Here is a tiny trained network, its code and every weight. The questions are about switching its units off for an input and a class, where a switched-off unit gives its printed mean instead of its output.

import numpy as np


def w(rows, s, z=0):
    codes = np.array(rows[::2]) - 128.0
    scale = np.full(codes.shape[1], s)
    scale[-1] = z or s
    return codes * scale


def f(y):
    return np.maximum(y, 0)


def log_softmax(a):
    a = a - a.max(-1, keepdims=True)
    return a - np.log(np.exp(a).sum(-1, keepdims=True))


def net(x, mask):
    res = np.array(x, float).reshape(1, 2) / 4 @ E
    y = f(res @ A[0][:, :-1].T + A[0][:, -1])
    res = res + np.where(mask, y, B[0][:, -1]) @ B[0][:, :-1]
    return log_softmax(res[-1] @ U[:, :-1].T + U[:, -1])


A, B = {}, {}
E = w([
[164,155,5,154,26,133],'x0',
[176,160,62,2,207,155],'x1',
],0.0091)
A[0] = w([
[124,123,187,207,77,152,97],'n1',
[150,154,85,90,167,166,88],'n2',
[137,121,157,123,154,81,103],'n3',
[133,97,240,90,222,113,115],'n4',
[139,131,153,121,123,142,253],'n5',
[142,186,109,43,171,144,115],'n6',
[133,107,44,141,98,112,139],'n7',
[103,162,176,124,144,178,97],'n8',
[133,120,44,138,65,100,89],'n9',
[176,169,78,129,82,172,96],'n10',
[132,137,226,246,60,108,104],'n11',
[144,126,210,133,196,138,106],'n12',
[159,121,91,74,171,118,115],'n13',
[110,155,118,81,138,131,92],'n14',
[145,148,108,68,153,125,101],'n15',
[116,122,103,65,166,112,95],'n16',
[143,89,94,83,182,101,160],'n17',
],0.011)
B[0] = w([
[127,91,134,85,144,155,197],'n1',
[113,98,136,102,134,148,183],'n2',
[128,122,130,124,102,147,144],'n3',
[124,165,123,129,61,181,226],'n4',
[137,191,91,241,254,72,250],'n5',
[115,92,148,105,151,139,217],'n6',
[123,155,131,151,114,174,206],'n7',
[157,134,131,114,107,155,146],'n8',
[128,149,143,118,84,188,198],'n9',
[120,143,151,134,99,183,190],'n10',
[136,71,128,86,158,165,242],'n11',
[122,140,122,132,77,171,185],'n12',
[151,90,126,122,125,124,194],'n13',
[128,112,148,110,132,139,151],'n14',
[143,89,125,112,124,141,179],'n15',
[128,99,139,113,131,146,172],'n16',
[123,111,119,140,160,143,202],'n17',
],0.029,0.011)
U = w([
[137,8,128,59,160,150,63],'0',
[123,189,127,109,34,189,72],'1',
[133,156,91,148,179,85,254],'2',
[120,112,128,67,86,86,62],'3',
],0.012,0.0042)

Each question gives the input, the list of numbers given to net, and the class t.
The units are the neurons (one row each of A and B). Each row of codes is followed by its name. A weight is (code - 128) times the scale printed after its matrix; where a second scale follows, it is the last column's (A, B and U).
mask holds one flag per neuron, in row order. A switched-off neuron (its flag False) gives its mean, the last column of its row in B, instead of its output. The means were averaged over made-up inputs and are rounded, as every weight is.
A unit's drop is (log p(t) with every unit on - log p(t) with that unit switched off) / (log p(t) with every unit on - log p(t) with every unit switched off).
most important unit: the unit with the biggest drop
k most important neurons: the k neurons with the biggest drops, biggest first
drop of u: that unit's drop, to one decimal
input [3,3], class 2: 3 most important neurons => n11, n4, n1
input [3,-1], class 2: 2 most important neurons => n4, n12
input [5,4], class 1: 2 most important neurons => n11, n10
input [-8,-7], class 1: 3 most important neurons => n4, n12, n6
input [6,-6], class 0: 4 most important neurons => n11, n4, n1, n12
input [-3,2], class 2: most important unit => n9
input [6,-7], class 0: 3 most important neurons => n11, n1, n4
input [3,-3], class 2: 2 most important neurons => n4, n6
input [-7,6], class 1: 2 most important neurons => n4, n12
input [-7,-2], class 1: drop of n4 => 0.1
input [-8,1], class 1: drop of n4 => 0.1
input [5,-8], class 0: drop of n11 => 1.2
input [6,3], class 1: drop of n16 => 0.0
input [2,-3], class 2: most important unit => n6
